Below are the code and all the weights of a small trained network. Each question names an input and a target symbol and asks about switching units off, where a switched-off unit gives its printed mean instead of its output.

import numpy as np


def w(rows, s, z=0):
    codes = np.array(rows[::2]) - 128.0
    scale = np.full(codes.shape[1], s)
    scale[-1] = z or s
    return codes * scale


def f(y):
    return y / 2 * (1 + np.tanh(0.7978845608 * (y + 0.044715 * y**3)))


def softmax(a):
    e = np.exp(a - a.max(-1, keepdims=True))
    return e / e.sum(-1, keepdims=True)


def log_softmax(a):
    a = a - a.max(-1, keepdims=True)
    return a - np.log(np.exp(a).sum(-1, keepdims=True))


def net(x, mask):
    ids = ['Πδλξτφ'.index(c) for c in x.split()]
    T = len(ids)
    res = E[ids] + P[:T]
    r = res
    for j in range(2):
        rows = slice(2 * j, 2 * j + 2)
        q, k, v = (r @ M[0][rows].T for M in (Q, K, V))
        z = softmax(np.where(np.tri(T) > 0, q @ k.T / 2**0.5, -1e9)) @ v
        o = O[0][rows]
        res = res + np.where(mask[j], z, o[:, -1]) @ o[:, :-1]
    y = f(res @ A[0][:, :-1].T + A[0][:, -1])
    res = res + np.where(mask[2:14], y, B[0][:, -1]) @ B[0][:, :-1]
    return log_softmax(res[-1] @ U[:, :-1].T + U[:, -1])


Q, K, V, O, A, B = {}, {}, {}, {}, {}, {}
E = w([
[44,64,137,49,200,17],'Π',
[16,145,141,94,183,49],'δ',
[30,223,103,130,158,59],'λ',
[28,164,58,40,188,84],'ξ',
[114,149,109,161,136,1],'τ',
[178,108,15,48,135,5],'φ',
],0.0064)
P = w([
[96,201,129,73,224,32],'0',
[69,82,37,206,182,129],'1',
[138,180,159,68,200,62],'2',
[85,81,60,188,128,144],'3',
[164,178,166,76,149,107],'4',
[91,75,80,174,81,160],'5',
[173,163,185,77,106,135],'6',
[84,75,97,156,43,172],'7',
[181,173,203,65,61,156],'8',
[68,93,104,129,2,159],'9',
[173,188,206,59,38,106],'10',
],0.0071)
Q[0] = w([
[65,123,74,103,46,70],'head 1',
[139,176,158,36,99,48],'head 1',
[87,195,192,24,94,85],'head 2',
[253,114,190,142,223,238],'head 2',
],0.035)
K[0] = w([
[172,152,137,163,38,151],'head 1',
[70,80,137,100,22,160],'head 1',
[26,111,153,103,3,171],'head 2',
[48,161,114,126,233,79],'head 2',
],0.038)
V[0] = w([
[124,129,123,119,116,122],'head 1',
[119,2,208,111,141,93],'head 1',
[40,149,232,169,138,173],'head 2',
[99,99,82,34,147,196],'head 2',
],0.023)
O[0] = w([
[117,141,142,148,129,119,143],'head 1',
[28,187,110,89,152,60,111],'head 1',
[103,59,169,133,255,142,6],'head 2',
[150,203,14,182,188,145,111],'head 2',
],0.011,0.012)
A[0] = w([
[105,80,100,136,133,124,182],'neuron 1',
[203,97,185,135,174,187,174],'neuron 2',
[171,178,225,70,146,107,3],'neuron 3',
[94,84,102,168,186,129,67],'neuron 4',
[111,50,176,123,147,141,19],'neuron 5',
[71,126,95,159,155,111,105],'neuron 6',
[231,197,178,93,197,177,193],'neuron 7',
[68,72,76,189,114,241,14],'neuron 8',
[91,57,149,119,89,137,206],'neuron 9',
[135,92,81,96,114,144,148],'neuron 10',
[198,154,211,70,143,134,117],'neuron 11',
[208,166,220,73,247,129,33],'neuron 12',
],0.014,0.0027)
B[0] = w([
[149,97,132,160,149,153,129],'neuron 1',
[80,33,2,80,104,140,150],'neuron 2',
[190,151,104,41,150,157,210],'neuron 3',
[189,189,125,132,117,162,136],'neuron 4',
[128,147,46,138,95,114,167],'neuron 5',
[99,125,94,150,183,96,138],'neuron 6',
[197,115,111,192,157,190,162],'neuron 7',
[29,106,100,77,158,34,126],'neuron 8',
[117,144,214,184,179,125,254],'neuron 9',
[89,162,164,144,133,129,174],'neuron 10',
[134,128,86,40,153,125,206],'neuron 11',
[54,98,247,174,47,101,158],'neuron 12',
],0.017,0.008)
U = w([
[100,62,214,199,163,120,253],'Π',
[113,5,45,134,154,158,109],'δ',
[190,92,105,51,207,136,127],'λ',
[71,88,23,151,233,62,88],'ξ',
[136,156,42,152,53,106,107],'τ',
[212,107,42,205,232,187,82],'φ',
],0.0025,0.0033)

Each question gives the input, a string of symbols that net reads in full, and the target symbol t.
The units are the heads (2 rows each of Q, K, V and O) and the neurons (one row each of A and B). Each row of codes is followed by its name. A weight is (code - 128) times the scale printed after its matrix; where a second scale follows, it is the last column's (O, A, B and U).
mask holds one flag per unit, heads first, then neurons. A switched-off unit (its flag False) gives its mean, the last column of its rows in O or B, instead of its output. The means were averaged over made-up inputs and are rounded, as every weight is.
A unit's drop is (log p(t) with every unit on - log p(t) with that unit switched off) / (log p(t) with every unit on - log p(t) with every unit switched off).
The circuit of an input: a set's keep is (log p(t) with only the set's units on - log p(t) with every unit switched off) / (log p(t) with every unit on - log p(t) with every unit switched off). Starting from the 12 units with the biggest drops (on a tie, the unit counted first), units are removed one at a time, each time the one whose removal leaves the highest keep (on an exact tie, the one counted first), for as long as the keep stays at least 0.8.
units of the circuit, in order: the units of the circuit, biggest drop first
most important unit: the unit with the biggest drop
k most important neurons: the k neurons with the biggest drops, biggest first
which heads matter: for each layer, one digit per head in row order, 1 if its drop is at least 0.15 and else 0, layers parted by /
drop when u is switched off: that unit's drop, to one decimal
input Π τ τ φ τ δ τ τ λ, target λ: which heads matter	01
input φ τ τ τ δ Π φ, target ξ: which heads matter	11
input τ τ τ τ ξ τ τ ξ Π, target φ: units of the circuit, in order	head 2; neuron 7
input δ φ φ φ φ τ τ τ τ δ λ, target Π: which heads matter	01
input φ τ δ τ τ τ ξ τ τ δ, target Π: which heads matter	01
input τ τ τ ξ ξ, target φ: which heads matter	01
input λ τ τ τ τ Π Π, target ξ: units of the circuit, in order	head 1; head 2; neuron 6
input τ φ δ φ τ λ ξ λ, target ξ: units of the circuit, in order	head 2; neuron 8; head 1
input δ τ λ ξ λ, target φ: units of the circuit, in order	head 2; neuron 7
input φ φ λ τ τ τ τ λ ξ ξ τ, target φ: which heads matter	01
input φ φ τ δ τ φ τ δ λ, target Π: which heads matter	11
input φ τ τ τ τ φ φ φ τ λ τ, target δ: units of the circuit, in order	head 2; neuron 2; head 1
input τ τ Π Π, target Π: most important unit	head 2
input ξ τ λ τ τ τ λ φ Π τ φ, target λ: most important unit	head 2
input τ τ τ λ τ τ τ Π Π λ, target δ: units of the circuit, in order	head 2; head 1; neuron 2
input δ τ δ λ λ, target δ: 2 most important neurons	neuron 2; neuron 12
input φ λ τ τ δ, target λ: units of the circuit, in order	head 2; neuron 3; neuron 11
input ξ δ τ τ Π τ Π, target λ: drop when neuron 3 is switched off	0.5
input δ φ δ, target τ: drop when head 2 is switched off	0.8
input τ τ τ φ ξ δ, target τ: drop when head 2 is switched off	1.0
input τ ξ δ δ, target ξ: 2 most important neurons	neuron 8; neuron 6
